Here is a tiny trained network, its code and every weight. The questions are about switching its units off for an input and a target symbol, where a switched-off unit gives its printed mean instead of its output.

import numpy as np


def w(rows, s, z=0):
    codes = np.array(rows[::2]) - 128.0
    scale = np.full(codes.shape[1], s)
    scale[-1] = z or s
    return codes * scale


def f(y):
    return np.maximum(y, 0)


def softmax(a):
    e = np.exp(a - a.max(-1, keepdims=True))
    return e / e.sum(-1, keepdims=True)


def log_softmax(a):
    a = a - a.max(-1, keepdims=True)
    return a - np.log(np.exp(a).sum(-1, keepdims=True))


def net(x, mask):
    ids = ['ΘΣαγημξπψω'.index(c) for c in x.split()]
    T = len(ids)
    res = E[ids] + P[:T]
    r = res
    for j in range(2):
        rows = slice(2 * j, 2 * j + 2)
        q, k, v = (r @ M[0][rows].T for M in (Q, K, V))
        z = softmax(np.where(np.tri(T) > 0, q @ k.T / 2**0.5, -1e9)) @ v
        o = O[0][rows]
        res = res + np.where(mask[j], z, o[:, -1]) @ o[:, :-1]
    y = f(res @ A[0][:, :-1].T + A[0][:, -1])
    res = res + np.where(mask[2:6], y, B[0][:, -1]) @ B[0][:, :-1]
    return log_softmax(res[-1] @ U[:, :-1].T + U[:, -1])


Q, K, V, O, A, B = {}, {}, {}, {}, {}, {}
E = w([
[162,121,155,148,162,207],'Θ',
[72,4,193,230,215,31],'Σ',
[120,82,139,105,206,108],'α',
[79,72,227,177,60,141],'γ',
[168,82,126,127,152,176],'η',
[174,213,162,76,112,145],'μ',
[125,142,147,39,186,117],'ξ',
[126,122,158,61,181,86],'π',
[185,206,160,79,109,143],'ψ',
[182,91,152,136,87,79],'ω',
],0.018)
P = w([
[78,154,80,156,123,99],'0',
[93,149,136,172,178,138],'1',
[105,145,152,160,178,140],'2',
[116,135,160,146,178,149],'3',
[126,129,167,130,173,150],'4',
[137,118,170,114,165,153],'5',
[149,112,174,99,156,156],'6',
[158,104,181,83,150,157],'7',
[168,94,183,70,141,163],'8',
[180,89,187,53,136,166],'9',
[190,85,190,35,130,162],'10',
[203,74,192,24,120,170],'11',
[205,66,198,8,116,169],'12',
[214,52,201,2,118,175],'13',
],0.013)
Q[0] = w([
[94,182,21,101,65,100],'h0',
[160,157,134,137,185,141],'h0',
[121,141,246,122,188,147],'h1',
[153,143,201,182,115,201],'h1',
],0.013)
K[0] = w([
[58,170,24,227,150,99],'h0',
[139,129,222,108,90,111],'h0',
[251,33,230,53,106,141],'h1',
[150,50,161,64,171,90],'h1',
],0.011)
V[0] = w([
[158,223,227,115,37,14],'h0',
[109,31,165,216,86,85],'h0',
[68,164,159,91,109,217],'h1',
[237,185,158,246,54,156],'h1',
],0.011)
O[0] = w([
[63,181,187,164,158,205,255],'h0',
[101,49,160,73,116,176,82],'h0',
[51,112,4,165,68,206,178],'h1',
[199,143,182,173,25,167,91],'h1',
],0.015,0.0024)
A[0] = w([
[219,254,89,45,119,88,2],'n0',
[149,55,137,60,115,69,4],'n1',
[188,157,90,60,155,234,160],'n2',
[64,130,11,161,110,163,51],'n3',
],0.0074,0.0045)
B[0] = w([
[155,29,110,203,170,88,186],'n0',
[144,163,74,251,148,243,195],'n1',
[49,111,184,157,40,103,254],'n2',
[124,133,216,135,89,1,185],'n3',
],0.0091,0.0072)
U = w([
[164,123,126,161,63,110,238],'Θ',
[145,76,192,222,172,126,1],'Σ',
[120,161,121,102,176,186,180],'α',
[68,97,174,143,95,164,97],'γ',
[168,146,94,148,131,199,137],'η',
[104,210,164,188,123,162,86],'μ',
[124,126,173,133,62,9,104],'ξ',
[94,141,168,97,118,69,127],'π',
[106,198,155,196,121,174,71],'ψ',
[214,145,253,107,131,118,113],'ω',
],0.0047,0.008)

Each question gives the input, a string of symbols that net reads in full, and the target symbol t.
The units are the heads (2 rows each of Q, K, V and O) and the neurons (one row each of A and B). Each row of codes is followed by its name. A weight is (code - 128) times the scale printed after its matrix; where a second scale follows, it is the last column's (O, A, B and U).
mask holds one flag per unit, heads first, then neurons. A switched-off unit (its flag False) gives its mean, the last column of its rows in O or B, instead of its output. The means were averaged over made-up inputs and are rounded, as every weight is.
A unit's drop is (log p(t) with every unit on - log p(t) with that unit switched off) / (log p(t) with every unit on - log p(t) with every unit switched off).
The circuit of an input: a set's keep is (log p(t) with only the set's units on - log p(t) with every unit switched off) / (log p(t) with every unit on - log p(t) with every unit switched off). Starting from all 6 units, units are removed one at a time, each time the one whose removal leaves the highest keep (on an exact tie, the one counted first), for as long as the keep stays at least 0.8.
circuit, biggest first: the units of the circuit, biggest drop first
unit that matters most: the unit with the biggest drop
k most important neurons: the k neurons with the biggest drops, biggest first
heads that matter: for each layer, one digit per head in row order, 1 if its drop is at least 0.15 and else 0, layers parted by /
drop when u is switched off: that unit's drop, to one decimal
input α Θ Θ α Θ α Θ ξ, target ξ: 3 most important neurons : [n3, n1, n0]
input Θ ω γ ω Θ, target ω: unit that matters most : h1
input ω α π α Θ α Θ ψ α, target μ: heads that matter : 10
input μ α Θ Θ, target Θ: heads that matter : 10
input ω Θ Θ α α η α γ γ, target γ: heads that matter : 11
input γ Θ μ γ γ ψ Θ Σ Σ ω Θ Σ Θ, target Σ: heads that matter : 11
input π α Σ η γ π Θ ξ γ Σ Θ Σ π γ, target α: circuit, biggest first : [h1, n2]
input Σ Θ ξ Θ ξ Θ ξ Θ, target ξ: 2 most important neurons : [n3, n1]
input γ Θ Θ Θ Σ γ α γ α, target γ: heads that matter : 10
input Θ ω π, target ω: heads that matter : 01
input Θ γ η, target γ: heads that matter : 10
input π γ γ γ μ, target γ: circuit, biggest first : [h0, n2, h1]
input ω Θ Σ Θ Θ Θ ξ Σ α α, target α: 3 most important neurons : [n1, n2, n3]
input Θ γ ψ Θ ξ Θ α Σ γ Θ, target γ: circuit, biggest first : [h0, n2]
input ξ π α, target α: circuit, biggest first : [h1]
input γ Θ γ α π, target α: 2 most important neurons : [n2, n3]
input ω ω μ η α Θ Θ Θ Θ α α, target η: 3 most important neurons : [n1, n3, n2]
input ω Θ Θ η μ Θ Θ Θ η γ Θ Θ Θ Θ, target Θ: circuit, biggest first : [h0, h1]
input Θ ψ α ω Θ γ Θ ω μ, target ω: drop when n1 is switched off : 0.1
input π γ α γ Θ Θ Θ Θ Θ α ω Θ Σ Θ, target Σ: unit that matters most : h0
input γ π ω γ ω γ, target ω: drop when h1 is switched off : 1.0
input Θ μ Σ α Θ ψ α ω α γ Σ, target γ: drop when h0 is switched off : 1.2
input Θ γ Θ ω Θ, target ω: drop when h1 is switched off : 0.9
input ξ ψ ψ ω π, target ω: 2 most important neurons : [n1, n2]
